Below are the code and all the weights of a small trained network. Each question names an input and a class and asks about switching units off, where a switched-off unit gives its printed mean instead of its output.

import numpy as np


def w(rows, s, z=0):
    codes = np.array(rows[::2]) - 128.0
    scale = np.full(codes.shape[1], s)
    scale[-1] = z or s
    return codes * scale


def norm(h):
    return h / np.sqrt((h * h).mean(-1, keepdims=True) + 1e-5)


def f(y):
    return y / 2 * (1 + np.tanh(0.7978845608 * (y + 0.044715 * y**3)))


def log_softmax(a):
    a = a - a.max(-1, keepdims=True)
    return a - np.log(np.exp(a).sum(-1, keepdims=True))


def net(x, mask):
    res = np.array(x, float).reshape(1, 3) / 4 @ E
    u = 0
    for l in range(3):
        y = f(norm(res) @ A[l][:, :-1].T + A[l][:, -1])
        res = res + np.where(mask[u : u + 9], y, B[l][:, -1]) @ B[l][:, :-1]
        u += 9
    return log_softmax(norm(res)[-1] @ U[:, :-1].T + U[:, -1])


A, B = {}, {}
E = w([
[2,59,131],'x0',
[82,236,40],'x1',
[142,88,37],'x2',
],0.0072)
A[0] = w([
[111,112,116,97],'L0N1',
[180,132,81,105],'L0N2',
[180,124,89,56],'L0N3',
[163,95,99,87],'L0N4',
[120,143,90,29],'L0N5',
[118,173,29,8],'L0N6',
[181,47,109,4],'L0N7',
[98,66,34,162],'L0N8',
[175,58,5,13],'L0N9',
],0.014,0.0031)
B[0] = w([
[129,114,113,131],'L0N1',
[154,121,102,177],'L0N2',
[162,116,123,156],'L0N3',
[147,104,152,151],'L0N4',
[125,127,112,132],'L0N5',
[107,148,67,224],'L0N6',
[139,78,137,188],'L0N7',
[76,95,125,253],'L0N8',
[134,197,252,235],'L0N9',
],0.035,0.0051)
A[1] = w([
[144,201,188,90],'L1N1',
[227,65,114,119],'L1N2',
[137,118,116,83],'L1N3',
[138,126,125,85],'L1N4',
[148,194,174,105],'L1N5',
[154,92,94,102],'L1N6',
[149,108,112,107],'L1N7',
[253,118,85,20],'L1N8',
[251,151,97,2],'L1N9',
],0.015,0.0042)
B[1] = w([
[103,159,200,253],'L1N1',
[196,76,69,225],'L1N2',
[103,113,150,100],'L1N3',
[109,106,151,104],'L1N4',
[77,155,163,232],'L1N5',
[97,110,185,115],'L1N6',
[105,103,161,111],'L1N7',
[219,181,197,202],'L1N8',
[252,194,135,212],'L1N9',
],0.016,0.0036)
A[2] = w([
[77,35,116,14],'L2N1',
[108,220,191,209],'L2N2',
[183,6,140,99],'L2N3',
[75,77,127,2],'L2N4',
[172,34,190,108],'L2N5',
[55,125,163,28],'L2N6',
[53,95,103,81],'L2N7',
[77,62,125,49],'L2N8',
[141,86,140,154],'L2N9',
],0.015,0.003)
B[2] = w([
[230,168,169,185],'L2N1',
[71,28,147,255],'L2N2',
[57,126,27,203],'L2N3',
[192,169,147,160],'L2N4',
[48,101,54,222],'L2N5',
[173,207,166,190],'L2N6',
[206,75,130,194],'L2N7',
[206,159,149,175],'L2N8',
[96,249,107,149],'L2N9',
],0.021,0.0073)
U = w([
[41,100,234,245],'0',
[240,173,160,48],'1',
[59,105,4,125],'2',
],0.013,0.0012)

Each question gives the input, the list of numbers given to net, and the class t.
The units are the neurons (one row each of A and B). Each row of codes is followed by its name. A weight is (code - 128) times the scale printed after its matrix; where a second scale follows, it is the last column's (A, B and U).
mask holds one flag per neuron, layer by layer. A switched-off neuron (its flag False) gives its mean, the last column of its row in B, instead of its output. The means were averaged over made-up inputs and are rounded, as every weight is.
A unit's drop is (log p(t) with every unit on - log p(t) with that unit switched off) / (log p(t) with every unit on - log p(t) with every unit switched off).
The circuit of an input: a set's keep is (log p(t) with only the set's units on - log p(t) with every unit switched off) / (log p(t) with every unit on - log p(t) with every unit switched off). Starting from the 12 units with the biggest drops (on a tie, the unit counted first), units are removed one at a time, each time the one whose removal leaves the highest keep (on an exact tie, the one counted first), for as long as the keep stays at least 0.8.
circuit, biggest first: the units of the circuit, biggest drop first
k most important neurons: the k neurons with the biggest drops, biggest first
top k neurons in layer l: the k neurons of layer l with the biggest drops, biggest first
drop when u is switched off: that unit's drop, to one decimal
input [-1,4,-2], class 2: most important neuron => (L0N9)
input [5,-8,-6], class 2: circuit, biggest first => (L0N9, L2N3)
input [-7,-6,8], class 0: circuit, biggest first => (L0N9, L2N1)
input [-1,7,-6], class 2: 3 most important neurons => (L0N9, L0N6, L1N8)
input [7,7,5], class 1: top 3 neurons in layer 2 => (L2N2, L2N5, L2N3)
input [4,-8,6], class 2: 2 most important neurons => (L2N5, L2N3)
input [-3,1,-3], class 0: top 4 neurons in layer 0 => (L0N7, L0N3, L0N4, L0N1)
input [-1,8,-7], class 2: 2 most important neurons => (L0N9, L0N6)
input [-4,-5,3], class 2: 3 most important neurons => (L0N7, L2N3, L2N5)
input [-6,5,-6], class 0: 2 most important neurons => (L2N2, L0N7)
input [-3,4,-5], class 0: top 2 neurons in layer 0 => (L0N8, L0N6)
input [4,1,7], class 0: drop when L0N9 is switched off => 2.3
input [-3,-1,6], class 0: drop when L0N9 is switched off => 1.3
input [-7,-1,-8], class 0: circuit, biggest first => (L2N2)
input [4,-3,1], class 1: drop when L0N9 is switched off => 0.1
input [7,3,5], class 1: drop when L0N8 is switched off => 0.8
